Below are the code and all the weights of a small trained network. Each question names an input and a class and asks about switching units off, where a switched-off unit gives its printed mean instead of its output.

import numpy as np


def w(rows, s, z=0):
    codes = np.array(rows[::2]) - 128.0
    scale = np.full(codes.shape[1], s)
    scale[-1] = z or s
    return codes * scale


def norm(h):
    return h / np.sqrt((h * h).mean(-1, keepdims=True) + 1e-5)


def f(y):
    return np.maximum(y, 0)


def log_softmax(a):
    a = a - a.max(-1, keepdims=True)
    return a - np.log(np.exp(a).sum(-1, keepdims=True))


def net(x, mask):
    res = np.array(x, float).reshape(1, 4) / 4 @ E
    u = 0
    for l in range(3):
        y = f(norm(res) @ A[l][:, :-1].T + A[l][:, -1])
        res = res + np.where(mask[u : u + 6], y, B[l][:, -1]) @ B[l][:, :-1]
        u += 6
    return log_softmax(norm(res)[-1] @ U[:, :-1].T + U[:, -1])


A, B = {}, {}
E = w([
[107,162,248,80,104],'x0',
[132,97,112,69,103],'x1',
[43,188,130,82,149],'x2',
[190,150,187,38,208],'x3',
],0.0017)
A[0] = w([
[122,182,25,126,180,2],'0.n1',
[187,168,60,139,253,113],'0.n2',
[122,97,214,209,122,96],'0.n3',
[215,65,100,96,145,54],'0.n4',
[180,92,80,88,119,37],'0.n5',
[62,116,21,134,147,67],'0.n6',
],0.0034,0.0031)
B[0] = w([
[33,48,216,223,253,151],'0.n1',
[121,82,209,195,185,250],'0.n2',
[189,192,135,180,78,172],'0.n3',
[198,90,33,87,118,190],'0.n4',
[246,46,11,32,89,148],'0.n5',
[35,126,91,158,76,199],'0.n6',
],0.0039,0.0018)
A[1] = w([
[110,176,200,1,133,33],'1.n1',
[27,100,57,154,153,20],'1.n2',
[217,24,64,42,138,1],'1.n3',
[105,183,187,13,133,30],'1.n4',
[131,108,111,224,174,77],'1.n5',
[166,156,224,28,112,40],'1.n6',
],0.0044,0.0017)
B[1] = w([
[4,217,231,1,71,252],'1.n1',
[116,68,124,169,140,230],'1.n2',
[229,67,4,20,166,255],'1.n3',
[66,138,238,5,189,238],'1.n4',
[100,128,214,52,151,230],'1.n5',
[34,169,65,112,129,250],'1.n6',
],0.0048,0.002)
A[2] = w([
[71,239,196,29,130,1],'2.n1',
[109,96,157,142,253,39],'2.n2',
[203,214,211,187,7,97],'2.n3',
[196,176,184,164,227,63],'2.n4',
[177,77,65,201,135,57],'2.n5',
[90,167,106,203,13,63],'2.n6',
],0.0047,0.0018)
B[2] = w([
[90,251,142,21,217,254],'2.n1',
[102,89,212,196,151,179],'2.n2',
[252,255,185,191,105,182],'2.n3',
[193,20,107,212,125,170],'2.n4',
[104,194,158,52,160,181],'2.n5',
[138,119,45,121,13,192],'2.n6',
],0.0047,0.0034)
U = w([
[29,35,240,246,245,173],'0',
[213,236,173,235,33,189],'1',
[171,235,176,196,228,3],'2',
[33,71,21,238,31,176],'3',
[215,16,222,228,244,60],'4',
[251,19,18,32,239,174],'5',
[21,239,238,2,236,252],'6',
],0.0058,0.005)

Each question gives the input, the list of numbers given to net, and the class t.
The units are the neurons (one row each of A and B). Each row of codes is followed by its name. A weight is (code - 128) times the scale printed after its matrix; where a second scale follows, it is the last column's (A, B and U).
mask holds one flag per neuron, layer by layer. A switched-off neuron (its flag False) gives its mean, the last column of its row in B, instead of its output. The means were averaged over made-up inputs and are rounded, as every weight is.
A unit's drop is (log p(t) with every unit on - log p(t) with that unit switched off) / (log p(t) with every unit on - log p(t) with every unit switched off).
The circuit of an input: a set's keep is (log p(t) with only the set's units on - log p(t) with every unit switched off) / (log p(t) with every unit on - log p(t) with every unit switched off). Starting from the 12 units with the biggest drops (on a tie, the unit counted first), units are removed one at a time, each time the one whose removal leaves the highest keep (on an exact tie, the one counted first), for as long as the keep stays at least 0.8.
units of the circuit, in order: the units of the circuit, biggest drop first
unit that matters most: the unit with the biggest drop
k most important neurons: the k neurons with the biggest drops, biggest first
drop when u is switched off: that unit's drop, to one decimal
input [0,-1,-3,3], class 5: units of the circuit, in order => [0.n4; 1.n3]
input [-7,-8,-5,-3], class 0: units of the circuit, in order => [1.n5; 2.n1]
input [8,1,0,-8], class 1: most important neuron => [2.n3]
input [7,-8,3,-4], class 2: units of the circuit, in order => [0.n3; 2.n3; 1.n1; 1.n4]
input [-1,-7,-2,-8], class 1: units of the circuit, in order => [0.n3; 1.n6; 1.n4]
input [-6,-4,-4,5], class 4: units of the circuit, in order => [0.n2; 2.n4]
input [3,3,6,-6], class 3: units of the circuit, in order => [1.n1; 1.n4; 1.n5; 2.n1]
input [4,7,-6,2], class 5: units of the circuit, in order => [1.n3; 0.n4]
input [-8,4,2,3], class 0: units of the circuit, in order => [0.n2; 2.n2; 2.n1]
input [-1,7,0,6], class 5: 2 most important neurons => [1.n3; 0.n4]
input [1,-4,-2,2], class 2: 3 most important neurons => [1.n3; 0.n3; 2.n3]
input [5,-1,-7,2], class 1: 2 most important neurons => [0.n3; 1.n4]
input [-4,-8,-3,0], class 4: 2 most important neurons => [1.n1; 2.n4]
input [-4,-1,-2,4], class 5: units of the circuit, in order => [1.n3]
input [-8,6,2,0], class 0: 4 most important neurons => [0.n1; 0.n6; 0.n2; 1.n2]
input [2,-2,-5,5], class 5: 2 most important neurons => [0.n4; 1.n1]
input [4,-7,-3,1], class 2: 2 most important neurons => [2.n3; 1.n2]
input [-6,-3,6,-6], class 3: drop when 0.n2 is switched off => 0.1
input [-4,1,-2,6], class 5: drop when 1.n3 is switched off => 0.2
input [4,-3,-1,-8], class 1: unit that matters most => 2.n3
